Below is a small trained network, with its code and all its weights. Each question gives an input and a target symbol and asks what happens when units are switched off, that is, made to give their printed mean instead of their output.

import numpy as np


def w(rows, s, z=0):
    codes = np.array(rows[::2]) - 128.0
    scale = np.full(codes.shape[1], s)
    scale[-1] = z or s
    return codes * scale


def norm(h):
    return h / np.sqrt((h * h).mean(-1, keepdims=True) + 1e-5)


def f(y):
    return np.maximum(y, 0)


def softmax(a):
    e = np.exp(a - a.max(-1, keepdims=True))
    return e / e.sum(-1, keepdims=True)


def log_softmax(a):
    a = a - a.max(-1, keepdims=True)
    return a - np.log(np.exp(a).sum(-1, keepdims=True))


def net(x, mask):
    ids = ['βγδζλξπ'.index(c) for c in x.split()]
    T = len(ids)
    res = E[ids] + P[:T]
    r = norm(res)
    for j in range(2):
        rows = slice(2 * j, 2 * j + 2)
        q, k, v = (r @ M[0][rows].T for M in (Q, K, V))
        z = softmax(np.where(np.tri(T) > 0, q @ k.T / 2**0.5, -1e9)) @ v
        o = O[0][rows]
        res = res + np.where(mask[j], z, o[:, -1]) @ o[:, :-1]
    y = f(norm(res) @ A[0][:, :-1].T + A[0][:, -1])
    res = res + np.where(mask[2:14], y, B[0][:, -1]) @ B[0][:, :-1]
    return log_softmax(norm(res)[-1] @ U[:, :-1].T + U[:, -1])


Q, K, V, O, A, B = {}, {}, {}, {}, {}, {}
E = w([
[163,51,115,52,195,203,83,157,226,122,134,95],'β',
[107,90,155,125,56,133,68,140,176,102,167,183],'γ',
[161,164,216,96,121,167,80,121,174,228,116,131],'δ',
[111,29,133,220,89,193,135,86,82,138,175,72],'ζ',
[181,153,96,164,98,220,97,223,88,119,113,113],'λ',
[229,130,117,91,147,103,119,59,54,74,163,183],'ξ',
[68,223,2,83,104,142,106,72,129,150,174,109],'π',
],0.0069)
P = w([
[194,106,134,84,7,192,195,113,142,125,126,111],'0',
[170,150,154,44,26,169,208,157,123,106,197,75],'1',
[93,110,150,70,118,203,142,124,115,94,118,222],'2',
[180,77,110,114,66,124,80,130,171,147,101,89],'3',
[174,150,150,88,98,140,162,161,101,121,227,90],'4',
[84,112,132,123,168,176,109,131,126,106,130,223],'5',
[188,107,98,171,101,132,50,117,174,161,84,127],'6',
[160,171,147,140,146,120,119,172,117,127,238,86],'7',
[57,126,133,164,222,141,76,145,126,120,136,208],'8',
[176,137,97,230,149,109,30,121,173,161,86,143],'9',
[155,191,139,181,208,89,92,158,125,149,255,101],'10',
],0.0081)
Q[0] = w([
[75,105,99,103,140,109,164,94,126,123,16,150],'head 0',
[217,135,103,114,131,91,97,90,77,94,116,146],'head 0',
[116,65,140,139,142,106,140,114,132,132,3,139],'head 1',
[70,146,127,106,142,80,230,135,132,118,81,92],'head 1',
],0.011)
K[0] = w([
[139,59,192,10,1,185,203,144,181,127,130,100],'head 0',
[81,148,163,168,164,140,102,207,162,162,244,93],'head 0',
[148,45,173,54,63,162,169,189,139,105,121,121],'head 1',
[151,150,128,65,35,142,203,116,122,121,126,92],'head 1',
],0.008)
V[0] = w([
[107,60,188,89,57,106,171,19,171,146,182,108],'head 0',
[90,2,88,214,92,155,192,146,75,62,131,89],'head 0',
[4,158,2,108,103,140,91,143,207,162,155,82],'head 1',
[102,85,242,174,97,165,173,208,174,153,95,88],'head 1',
],0.0046)
O[0] = w([
[69,188,108,195,234,140,22,65,118,129,144,106,143],'head 0',
[201,191,145,206,145,76,121,144,203,88,197,135,82],'head 0',
[147,136,2,88,35,238,109,45,163,159,172,132,65],'head 1',
[151,12,109,176,171,44,98,205,123,220,160,182,2],'head 1',
],0.0053,0.0033)
A[0] = w([
[112,150,120,166,91,113,124,109,99,219,34,80,101],'neuron 0',
[180,107,93,116,116,110,159,179,147,154,104,37,103],'neuron 1',
[109,87,130,105,141,81,149,115,92,95,183,162,158],'neuron 2',
[135,113,93,213,82,111,142,99,125,124,103,26,39],'neuron 3',
[107,141,116,180,72,155,125,152,158,138,47,154,41],'neuron 4',
[119,139,133,65,138,86,106,141,139,185,155,65,12],'neuron 5',
[50,188,150,124,126,110,128,112,150,156,122,193,20],'neuron 6',
[114,112,152,165,71,68,98,101,156,157,94,117,82],'neuron 7',
[172,107,109,134,102,109,76,93,141,116,196,82,1],'neuron 8',
[93,155,116,163,102,140,46,110,140,89,92,160,46],'neuron 9',
[63,93,86,81,163,118,119,94,143,69,118,182,49],'neuron 10',
[95,216,202,125,220,67,254,130,51,43,131,91,8],'neuron 11',
],0.0087,0.0036)
B[0] = w([
[181,121,78,222,123,127,116,108,103,131,111,92,152],'neuron 0',
[124,162,151,150,61,90,156,84,128,168,92,154,165],'neuron 1',
[129,135,124,173,101,122,135,80,101,146,92,56,163],'neuron 2',
[216,180,108,83,169,89,101,164,219,124,161,154,145],'neuron 3',
[140,139,104,85,156,88,104,133,92,65,85,131,154],'neuron 4',
[90,100,80,202,100,127,131,118,64,80,110,125,141],'neuron 5',
[132,96,139,97,100,138,193,84,196,172,82,143,144],'neuron 6',
[126,147,77,140,176,150,118,143,63,66,145,112,147],'neuron 7',
[93,132,142,90,177,127,153,164,124,122,79,175,161],'neuron 8',
[162,123,100,102,85,121,181,168,100,113,74,148,168],'neuron 9',
[190,159,148,186,115,53,150,170,142,100,190,88,155],'neuron 10',
[129,169,202,32,170,24,111,108,87,43,23,2,254],'neuron 11',
],0.008,0.0093)
U = w([
[94,66,171,92,176,158,115,83,202,211,52,178,178],'β',
[66,106,110,85,169,159,135,238,59,70,105,214,25],'γ',
[90,61,124,240,111,144,90,75,58,151,129,85,232],'δ',
[191,139,152,146,220,100,73,156,198,123,242,121,131],'ζ',
[186,134,159,151,4,51,214,152,130,157,146,153,11],'λ',
[122,164,193,91,175,67,102,105,117,91,57,26,114],'ξ',
[118,175,84,81,101,215,136,43,134,115,195,113,248],'π',
],0.0041,0.0013)

Each question gives the input, a string of symbols that net reads in full, and the target symbol t.
The units are the heads (2 rows each of Q, K, V and O) and the neurons (one row each of A and B). Each row of codes is followed by its name. A weight is (code - 128) times the scale printed after its matrix; where a second scale follows, it is the last column's (O, A, B and U).
mask holds one flag per unit, heads first, then neurons. A switched-off unit (its flag False) gives its mean, the last column of its rows in O or B, instead of its output. The means were averaged over made-up inputs and are rounded, as every weight is.
A unit's drop is (log p(t) with every unit on - log p(t) with that unit switched off) / (log p(t) with every unit on - log p(t) with every unit switched off).
The circuit of an input: a set's keep is (log p(t) with only the set's units on - log p(t) with every unit switched off) / (log p(t) with every unit on - log p(t) with every unit switched off). Starting from the 12 units with the biggest drops (on a tie, the unit counted first), units are removed one at a time, each time the one whose removal leaves the highest keep (on an exact tie, the one counted first), for as long as the keep stays at least 0.8.
circuit, biggest first: the units of the circuit, biggest drop first
most important unit: the unit with the biggest drop
top k neurons: the k neurons with the biggest drops, biggest first
heads that matter: for each layer, one digit per head in row order, 1 if its drop is at least 0.15 and else 0, layers parted by /
drop when u is switched off: that unit's drop, to one decimal
input π λ π ξ γ, target π: circuit, biggest first : head 1; neuron 11
input δ π λ ξ δ λ ξ, target δ: circuit, biggest first : head 0; neuron 11; neuron 0
input ζ δ δ ζ λ λ β π γ δ β, target δ: most important unit : neuron 5
input ζ λ ξ λ λ λ λ ζ, target λ: heads that matter : 10
input δ ξ ζ ξ ζ ξ π γ ζ β δ, target ζ: heads that matter : 11
input δ ξ λ λ ζ, target λ: circuit, biggest first : neuron 11; head 0; head 1
input ζ π λ, target γ: circuit, biggest first : neuron 11; head 1
input ξ ξ ξ ξ ξ λ γ δ, target λ: circuit, biggest first : head 0; neuron 11
input ξ λ γ, target λ: top 3 neurons : neuron 10; neuron 11; neuron 9
input π ξ λ λ β, target λ: circuit, biggest first : neuron 11; neuron 1; head 0
input ξ π ζ γ γ ξ δ, target δ: circuit, biggest first : neuron 0; neuron 11
input δ ξ λ λ β δ, target β: circuit, biggest first : neuron 11; neuron 6
input ξ ζ ξ ξ ζ ξ ξ ξ δ γ, target γ: circuit, biggest first : neuron 11; neuron 7; neuron 9
input γ ξ β γ λ ζ λ π ζ, target δ: circuit, biggest first : neuron 11
input π β ζ, target δ: heads that matter : 01
input λ γ λ ξ ζ γ ζ λ, target λ: heads that matter : 10
input ξ β ξ π β, target π: heads that matter : 01
input ξ π π λ λ λ, target γ: heads that matter : 00
input γ ξ γ ξ, target γ: top 2 neurons : neuron 8; neuron 11
input δ λ λ ξ ξ ζ δ δ, target ζ: most important unit : head 0
input ξ ξ π, target π: drop when neuron 9 is switched off : 0.0
input β ξ β λ π δ β δ, target δ: drop when neuron 5 is switched off : 0.3
input γ π λ β, target β: drop when neuron 11 is switched off : 0.5
